Below is a small trained network, with its code and all its weights. Each question gives an input and a target symbol and asks what happens when units are switched off, that is, made to give their printed mean instead of their output.

import numpy as np


def w(rows, s, z=0):
    codes = np.array(rows[::2]) - 128.0
    scale = np.full(codes.shape[1], s)
    scale[-1] = z or s
    return codes * scale


def softmax(a):
    e = np.exp(a - a.max(-1, keepdims=True))
    return e / e.sum(-1, keepdims=True)


def log_softmax(a):
    a = a - a.max(-1, keepdims=True)
    return a - np.log(np.exp(a).sum(-1, keepdims=True))


def net(x, mask):
    ids = ['ΛΩαδζθσ'.index(c) for c in x.split()]
    T = len(ids)
    res = E[ids] + P[:T]
    u = 0
    for l in range(3):
        r = res
        for j in range(3):
            rows = slice(3 * j, 3 * j + 3)
            q, k, v = (r @ M[l][rows].T for M in (Q, K, V))
            z = softmax(np.where(np.tri(T) > 0, q @ k.T / 3**0.5, -1e9)) @ v
            o = O[l][rows]
            res = res + np.where(mask[u + j], z, o[:, -1]) @ o[:, :-1]
        u += 3
    return log_softmax(res[-1] @ U[:, :-1].T + U[:, -1])


Q, K, V, O = {}, {}, {}, {}
E = w([
[100,142,75],'Λ',
[151,224,91],'Ω',
[84,119,143],'α',
[164,124,5],'δ',
[182,153,112],'ζ',
[48,242,120],'θ',
[238,32,21],'σ',
],0.011)
P = w([
[170,7,196],'0',
[179,204,60],'1',
[50,237,43],'2',
[2,233,57],'3',
[43,226,63],'4',
[45,219,91],'5',
[55,213,92],'6',
[99,200,96],'7',
[121,187,84],'8',
[253,105,105],'9',
[225,103,102],'10',
[215,89,111],'11',
],0.004)
Q[0] = w([
[76,9,144],'0.h0',
[121,198,206],'0.h0',
[154,182,198],'0.h0',
[218,44,115],'0.h1',
[78,222,103],'0.h1',
[82,85,192],'0.h1',
[45,89,104],'0.h2',
[111,181,83],'0.h2',
[140,95,164],'0.h2',
],0.012)
K[0] = w([
[144,55,109],'0.h0',
[140,177,195],'0.h0',
[121,192,148],'0.h0',
[254,106,72],'0.h1',
[128,124,98],'0.h1',
[145,194,187],'0.h1',
[168,169,94],'0.h2',
[113,69,89],'0.h2',
[119,167,156],'0.h2',
],0.014)
V[0] = w([
[130,118,57],'0.h0',
[185,177,160],'0.h0',
[102,195,100],'0.h0',
[111,99,103],'0.h1',
[101,123,140],'0.h1',
[139,182,101],'0.h1',
[46,109,145],'0.h2',
[140,97,157],'0.h2',
[111,159,251],'0.h2',
],0.015)
O[0] = w([
[91,62,152,191],'0.h0',
[53,173,66,118],'0.h0',
[143,1,69,132],'0.h0',
[157,45,109,149],'0.h1',
[180,125,180,106],'0.h1',
[101,106,99,143],'0.h1',
[129,94,92,82],'0.h2',
[236,143,132,116],'0.h2',
[51,175,180,8],'0.h2',
],0.0075,0.016)
Q[1] = w([
[172,154,67],'1.h0',
[177,74,89],'1.h0',
[142,102,246],'1.h0',
[194,95,155],'1.h1',
[132,166,107],'1.h1',
[66,83,208],'1.h1',
[158,203,224],'1.h2',
[136,202,209],'1.h2',
[112,81,54],'1.h2',
],0.012)
K[1] = w([
[118,51,146],'1.h0',
[112,78,191],'1.h0',
[68,77,51],'1.h0',
[153,57,177],'1.h1',
[62,138,70],'1.h1',
[248,146,190],'1.h1',
[1,135,122],'1.h2',
[52,222,101],'1.h2',
[252,28,83],'1.h2',
],0.0089)
V[1] = w([
[129,49,89],'1.h0',
[61,141,116],'1.h0',
[76,91,163],'1.h0',
[125,206,54],'1.h1',
[118,180,82],'1.h1',
[80,39,135],'1.h1',
[227,130,133],'1.h2',
[92,76,248],'1.h2',
[126,159,103],'1.h2',
],0.011)
O[1] = w([
[112,137,36,208],'1.h0',
[128,162,144,70],'1.h0',
[192,255,96,95],'1.h0',
[126,27,159,132],'1.h1',
[196,15,136,123],'1.h1',
[143,222,83,161],'1.h1',
[165,57,175,250],'1.h2',
[135,214,108,42],'1.h2',
[76,168,134,112],'1.h2',
],0.0079,0.017)
Q[2] = w([
[160,144,68],'2.h0',
[61,102,181],'2.h0',
[236,140,115],'2.h0',
[82,179,82],'2.h1',
[210,82,115],'2.h1',
[100,132,53],'2.h1',
[78,254,168],'2.h2',
[142,29,107],'2.h2',
[183,129,114],'2.h2',
],0.012)
K[2] = w([
[91,152,116],'2.h0',
[127,11,175],'2.h0',
[221,133,10],'2.h0',
[249,87,57],'2.h1',
[172,157,192],'2.h1',
[83,22,203],'2.h1',
[151,1,37],'2.h2',
[78,235,215],'2.h2',
[138,83,130],'2.h2',
],0.0091)
V[2] = w([
[157,183,127],'2.h0',
[105,166,154],'2.h0',
[161,163,118],'2.h0',
[154,91,179],'2.h1',
[172,107,68],'2.h1',
[181,79,241],'2.h1',
[230,157,187],'2.h2',
[16,199,169],'2.h2',
[250,124,114],'2.h2',
],0.013)
O[2] = w([
[78,75,124,54],'2.h0',
[80,162,114,34],'2.h0',
[43,95,197,96],'2.h0',
[135,246,114,171],'2.h1',
[81,168,175,188],'2.h1',
[101,208,12,178],'2.h1',
[60,237,89,117],'2.h2',
[163,56,16,3],'2.h2',
[1,135,214,176],'2.h2',
],0.0072,0.028)
U = w([
[112,200,133,98],'Λ',
[27,125,68,127],'Ω',
[86,181,74,112],'α',
[56,74,95,2],'δ',
[87,105,177,40],'ζ',
[2,77,119,78],'θ',
[151,155,111,254],'σ',
],0.0081,0.007)

Each question gives the input, a string of symbols that net reads in full, and the target symbol t.
The units are the heads (3 rows each of Q, K, V and O). Each row of codes is followed by its name. A weight is (code - 128) times the scale printed after its matrix; where a second scale follows, it is the last column's (O and U).
mask holds one flag per head, layer by layer. A switched-off head (its flag False) gives its mean, the last column of its rows in O, instead of its output. The means were averaged over made-up inputs and are rounded, as every weight is.
A unit's drop is (log p(t) with every unit on - log p(t) with that unit switched off) / (log p(t) with every unit on - log p(t) with every unit switched off).
The circuit of an input: a set's keep is (log p(t) with only the set's units on - log p(t) with every unit switched off) / (log p(t) with every unit on - log p(t) with every unit switched off). Starting from all 9 units, units are removed one at a time, each time the one whose removal leaves the highest keep (on an exact tie, the one counted first), for as long as the keep stays at least 0.8.
units of the circuit, in order: the units of the circuit, biggest drop first
most important unit: the unit with the biggest drop
which heads matter: for each layer, one digit per head in row order, 1 if its drop is at least 0.15 and else 0, layers parted by /
input σ ζ δ, target Λ: units of the circuit, in order	2.h2, 2.h1, 0.h2
input θ σ δ δ σ, target δ: units of the circuit, in order	1.h2, 0.h2, 2.h2, 2.h1
input δ δ σ σ, target ζ: units of the circuit, in order	2.h1, 2.h2
input ζ θ Λ, target α: most important unit	0.h0
input ζ δ α ζ α θ σ, target α: which heads matter	111 / 110 / 011
input δ δ σ Ω, target ζ: which heads matter	000 / 000 / 011
input δ σ Ω θ, target ζ: units of the circuit, in order	0.h0, 2.h2, 2.h1, 1.h0
input Λ Ω δ δ ζ δ, target θ: units of the circuit, in order	1.h2, 2.h1, 2.h0, 0.h2
input θ Ω Λ, target δ: which heads matter	001 / 001 / 111
input σ σ σ, target Λ: units of the circuit, in order	2.h2, 2.h1, 0.h2
input θ θ ζ α Ω α, target δ: units of the circuit, in order	2.h2, 1.h2, 0.h2, 2.h1
input Λ σ θ, target θ: which heads matter	100 / 111 / 110
input α α Ω θ δ σ ζ θ δ, target Ω: units of the circuit, in order	1.h2, 2.h0, 0.h2
input θ α ζ θ σ θ Λ δ α σ Ω, target δ: most important unit	1.h2
input Λ δ σ, target θ: units of the circuit, in order	1.h2, 2.h0, 2.h1, 1.h1
input Λ δ ζ ζ δ δ ζ Λ, target θ: units of the circuit, in order	2.h1, 1.h2, 0.h2
input θ θ θ α α, target δ: units of the circuit, in order	2.h2, 1.h2, 2.h1, 0.h2
input α σ α, target Ω: which heads matter	111 / 101 / 101
input σ δ ζ σ δ ζ θ σ σ δ θ, target Λ: which heads matter	101 / 011 / 111
input δ θ θ Λ, target ζ: most important unit	0.h0
input Λ σ θ σ ζ ζ δ, target θ: which heads matter	000 / 111 / 110
